[[ -2  15  10  12 -10 -14  23  18]
 [ 12  -3  -6   1 -16 -18  12 -15]
 [ 27   3  37  32 -18 -13   4 -22]
 [  0  -4 -13 -16  -1 -11   7  -3]
 [ 16 -13  -5 -11  -7 -24  18  -8]
 [  3   4  12  24  -5  10  -4   2]
 [ 19  -4  -2   0 -20 -26  16 -22]
 [ 22 -11   5  -5 -11 -30  23 -10]
 [ -2  33  48   1   2 -10  -8 -13]]
->
[[ 18  23 -14 -10  12  10  15  -2]
 [-15  12 -18 -16   1  -6  -3  12]
 [-22   4 -13 -18  32  37   3  27]
 [ -3   7 -11  -1 -16 -13  -4   0]
 [ -8  18 -24  -7 -11  -5 -13  16]
 [  2  -4  10  -5  24  12   4   3]
 [-22  16 -26 -20   0  -2  -4  19]
 [-10  23 -30 -11  -5   5 -11  22]
 [-13  -8 -10   2   1  48  33  -2]]

[[ 18  21  26  28  31  35  36  43]
 [ -9  -7  -4   1   5   5   2  -5]
 [-18 -12  -4   2   3   1  -5 -14]]
->
[[ 43  36  35  31  28  26  21  18]
 [ -5   2   5   5   1  -4  -7  -9]
 [-14  -5   1   3   2  -4 -12 -18]]

[[  2 -18   3   0 -14  20  10   7 -24]
 [  7  11   3  -5 -23   8   2  37 -16]
 [-14 -33   1   9 -16  -4   5 -23   5]
 [  1  15  -2  -2 -21 -22 -11  15  11]
 [  0 -14  -9  -4 -27  15   0  -4 -15]
 [ -3   3 -15   8 -20 -25 -16  -6   3]
 [-10  -9  -5   7 -27 -20  -6  -1  11]]
->
[[-24   7  10  20 -14   0   3 -18   2]
 [-16  37   2   8 -23  -5   3  11   7]
 [  5 -23   5  -4 -16   9   1 -33 -14]
 [ 11  15 -11 -22 -21  -2  -2  15   1]
 [-15  -4   0  15 -27  -4  -9 -14   0]
 [  3  -6 -16 -25 -20   8 -15   3  -3]
 [ 11  -1  -6 -20 -27   7  -5  -9 -10]]

[[-11   2   2  15  33  -7  -1   0   0  -4  30   3   0]
 [ 20   9   9  27 -26  15   2  14  -1  -8  -5   8  10]
 [ 32  11   6   3  -5  18   1  18  -1   6  41  15  12]
 [-10 -12  -6 -26   2  34  -1  33  -1  14 -29   6  -6]
 [ 14  -8  -3 -26 -28 -35  -6 -28   0  -4 -35  -2   2]]
->
[[  0   3  30  -4   0   0  -1  -7  33  15   2   2 -11]
 [ 10   8  -5  -8  -1  14   2  15 -26  27   9   9  20]
 [ 12  15  41   6  -1  18   1  18  -5   3   6  11  32]
 [ -6   6 -29  14  -1  33  -1  34   2 -26  -6 -12 -10]
 [  2  -2 -35  -4   0 -28  -6 -35 -28 -26  -3  -8  14]]

[[-36  16  11   3  40]
 [-38  25  -8 -24  37]
 [-15  32  30 -12 -11]
 [-26 -19 -10   1  -4]
 [-10 -38   2 -26 -24]
 [ 35  -5 -26  -9 -22]
 [-40  14  30  36  16]]
->
[[ 40   3  11  16 -36]
 [ 37 -24  -8  25 -38]
 [-11 -12  30  32 -15]
 [ -4   1 -10 -19 -26]
 [-24 -26   2 -38 -10]
 [-22  -9 -26  -5  35]
 [ 16  36  30  14 -40]]

[[ -4  -7  -1   0   1 -11  -8 -17 -29   3 -33  -6  -2  -8  -2]
 [  0   7  -1  -6   0  -4  -8   4 -29  -6 -17   7  -6   2  -8]
 [ -4 -18   0   1   4 -17 -15 -27 -38   3 -47 -10   0 -17   0]]
->
[[ -2  -8  -2  -6 -33   3 -29 -17  -8 -11   1   0  -1  -7  -4]
 [ -8   2  -6   7 -17  -6 -29   4  -8  -4   0  -6  -1   7   0]
 [  0 -17   0 -10 -47   3 -38 -27 -15 -17   4   1   0 -18  -4]]

[[  2   0  -4  -3]
 [ 10   3 -15 -14]
 [  1   1   3   0]
 [  0  10 -19 -17]
 [  1   0  -1  -2]
 [ -1   0   3  -2]
 [  4   1  -7  -7]
 [  0   0  -1  -4]
 [  3   3  -5  -3]
 [-18   4  44 -27]
 [  2   7  12  -3]
 [-17  23 -11  28]]
->
[[ -3  -4   0   2]
 [-14 -15   3  10]
 [  0   3   1   1]
 [-17 -19  10   0]
 [ -2  -1   0   1]
 [ -2   3   0  -1]
 [ -7  -7   1   4]
 [ -4  -1   0   0]
 [ -3  -5   3   3]
 [-27  44   4 -18]
 [ -3  12   7   2]
 [ 28 -11  23 -17]]
